Below is a small trained network, with its code and all its weights. Each question gives an input and a target symbol and asks what happens when units are switched off, that is, made to give their printed mean instead of their output.

import numpy as np


def w(rows, s, z=0):
    codes = np.array(rows[::2]) - 128.0
    scale = np.full(codes.shape[1], s)
    scale[-1] = z or s
    return codes * scale


def f(y):
    return y / 2 * (1 + np.tanh(0.7978845608 * (y + 0.044715 * y**3)))


def softmax(a):
    e = np.exp(a - a.max(-1, keepdims=True))
    return e / e.sum(-1, keepdims=True)


def log_softmax(a):
    a = a - a.max(-1, keepdims=True)
    return a - np.log(np.exp(a).sum(-1, keepdims=True))


def net(x, mask):
    ids = ['ΓΘΣΨΩαβεζηλμτ'.index(c) for c in x.split()]
    T = len(ids)
    res = E[ids] + P[:T]
    u = 0
    for l in range(2):
        q, k, v = (res @ M[l].T for M in (Q, K, V))
        z = softmax(np.where(np.tri(T) > 0, q @ k.T / 2**0.5, -1e9)) @ v
        res = res + np.where(mask[u], z, O[l][:, -1]) @ O[l][:, :-1]
        u += 1
        y = f(res @ A[l][:, :-1].T + A[l][:, -1])
        res = res + np.where(mask[u : u + 4], y, B[l][:, -1]) @ B[l][:, :-1]
        u += 4
    return log_softmax(res[-1] @ U[:, :-1].T + U[:, -1])


Q, K, V, O, A, B = {}, {}, {}, {}, {}, {}
E = w([
[110,194,100,76],'Γ',
[115,127,144,149],'Θ',
[117,131,85,116],'Σ',
[110,150,126,152],'Ψ',
[105,86,170,163],'Ω',
[117,151,130,169],'α',
[100,96,95,118],'β',
[137,144,113,252],'ε',
[140,73,102,163],'ζ',
[109,73,82,120],'η',
[149,139,40,145],'λ',
[98,164,145,111],'μ',
[169,92,113,163],'τ',
],0.023)
P = w([
[195,155,153,140],'0',
[180,164,136,178],'1',
[185,160,142,188],'2',
[161,188,144,109],'3',
[133,199,83,181],'4',
[125,122,122,141],'5',
[116,158,143,117],'6',
[107,191,103,136],'7',
[84,171,47,133],'8',
[63,124,79,82],'9',
[60,140,41,49],'10',
[84,103,9,102],'11',
],0.011)
Q[0] = w([
[63,220,55,193],'L0H0',
[251,192,235,83],'L0H0',
],0.0024)
K[0] = w([
[49,225,183,15],'L0H0',
[224,166,255,196],'L0H0',
],0.0046)
V[0] = w([
[209,22,89,142],'L0H0',
[123,148,255,191],'L0H0',
],0.0095)
O[0] = w([
[63,243,91,210,253],'L0H0',
[97,91,2,92,124],'L0H0',
],0.017,0.0019)
A[0] = w([
[208,101,20,138,2],'L0N0',
[107,233,63,90,148],'L0N1',
[172,93,254,32,48],'L0N2',
[159,100,227,238,70],'L0N3',
],0.0058,0.0033)
B[0] = w([
[144,42,165,122,172],'L0N0',
[88,3,38,143,253],'L0N1',
[84,103,21,174,133],'L0N2',
[108,144,110,200,179],'L0N3',
],0.007,0.0044)
Q[1] = w([
[154,152,40,145],'L1H0',
[1,174,248,179],'L1H0',
],0.0067)
K[1] = w([
[182,50,255,193],'L1H0',
[111,130,159,162],'L1H0',
],0.0073)
V[1] = w([
[3,137,195,154],'L1H0',
[254,162,52,116],'L1H0',
],0.0051)
O[1] = w([
[177,2,71,85,105],'L1H0',
[189,191,53,86,250],'L1H0',
],0.0071,0.0021)
A[1] = w([
[53,185,85,104,167],'L1N0',
[136,255,63,181,208],'L1N1',
[75,191,88,114,122],'L1N2',
[168,126,148,215,252],'L1N3',
],0.0094,0.0037)
B[1] = w([
[195,88,154,198,177],'L1N0',
[112,111,211,93,251],'L1N1',
[119,75,237,254,166],'L1N2',
[111,126,127,6,200],'L1N3',
],0.0071,0.015)
U = w([
[123,89,66,122,145],'Γ',
[176,96,121,115,2],'Θ',
[201,155,157,107,214],'Σ',
[74,130,2,159,167],'Ψ',
[94,20,99,54,167],'Ω',
[153,12,99,126,194],'α',
[173,117,142,221,151],'β',
[104,233,128,133,190],'ε',
[146,15,101,19,148],'ζ',
[70,147,105,189,46],'η',
[101,115,140,88,173],'λ',
[178,166,47,133,219],'μ',
[70,89,157,98,17],'τ',
],0.009,0.0047)

Each question gives the input, a string of symbols that net reads in full, and the target symbol t.
The units are the heads (2 rows each of Q, K, V and O) and the neurons (one row each of A and B). Each row of codes is followed by its name. A weight is (code - 128) times the scale printed after its matrix; where a second scale follows, it is the last column's (O, A, B and U).
mask holds one flag per unit, layer by layer, with each layer's heads first. A switched-off unit (its flag False) gives its mean, the last column of its rows in O or B, instead of its output. The means were averaged over made-up inputs and are rounded, as every weight is.
A unit's drop is (log p(t) with every unit on - log p(t) with that unit switched off) / (log p(t) with every unit on - log p(t) with every unit switched off).
The circuit of an input: a set's keep is (log p(t) with only the set's units on - log p(t) with every unit switched off) / (log p(t) with every unit on - log p(t) with every unit switched off). Starting from all 10 units, units are removed one at a time, each time the one whose removal leaves the highest keep (on an exact tie, the one counted first), for as long as the keep stays at least 0.8.
circuit, biggest first: the units of the circuit, biggest drop first
k most important neurons: the k neurons with the biggest drops, biggest first
k most important neurons of layer l: the k neurons of layer l with the biggest drops, biggest first
drop of u: that unit's drop, to one decimal
input Γ ε Ω Ψ μ Θ Ω Ψ μ, target ζ: circuit, biggest first	L0H0
input η Ω τ ζ τ ε τ Σ, target β: circuit, biggest first	L1N2, L0H0
input ε Ω ζ, target Ψ: 2 most important neurons	L0N0, L0N1
input λ Γ ε, target Σ: circuit, biggest first	L1N3, L0H0
input τ τ τ α, target β: circuit, biggest first	L0H0, L1N2, L1N0
input Σ λ Σ, target ε: circuit, biggest first	L0H0, L1N0
input τ Ω ζ τ λ, target β: 3 most important neurons	L1N2, L1N0, L1N1
input τ τ η, target β: circuit, biggest first	L0H0, L1N2
input Ω τ τ ζ, target β: circuit, biggest first	L0H0, L1N2, L1N0
input Ω Ω β, target Ψ: 2 most important neurons of layer 1	L1N1, L1N3
input λ λ τ Ω τ ζ τ Θ, target β: circuit, biggest first	L1N2, L0H0
input λ λ ζ, target ε: circuit, biggest first	L0H0, L1N3
input ζ τ τ τ, target β: circuit, biggest first	L0H0, L1N2
input Ω τ τ τ, target β: circuit, biggest first	L0H0, L1N2, L1N0
input Γ Ω α β β Ω ε μ α μ Γ, target ζ: circuit, biggest first	L0H0
input Θ ε Ω Ω τ τ Ω, target β: 2 most important neurons of layer 0	L0N0, L0N1
input ζ Σ ζ τ τ λ, target β: 3 most important neurons	L1N2, L1N0, L0N0
input ε Θ Ω ζ, target Ψ: 2 most important neurons of layer 1	L1N1, L1N3
input ζ τ τ μ, target β: drop of L1N2	0.4
input α ζ ζ ζ τ β, target β: drop of L0N3	0.0
input ε β τ η, target β: drop of L0H0	0.6
input α η τ Σ, target β: most important neuron of layer 0	L0N0
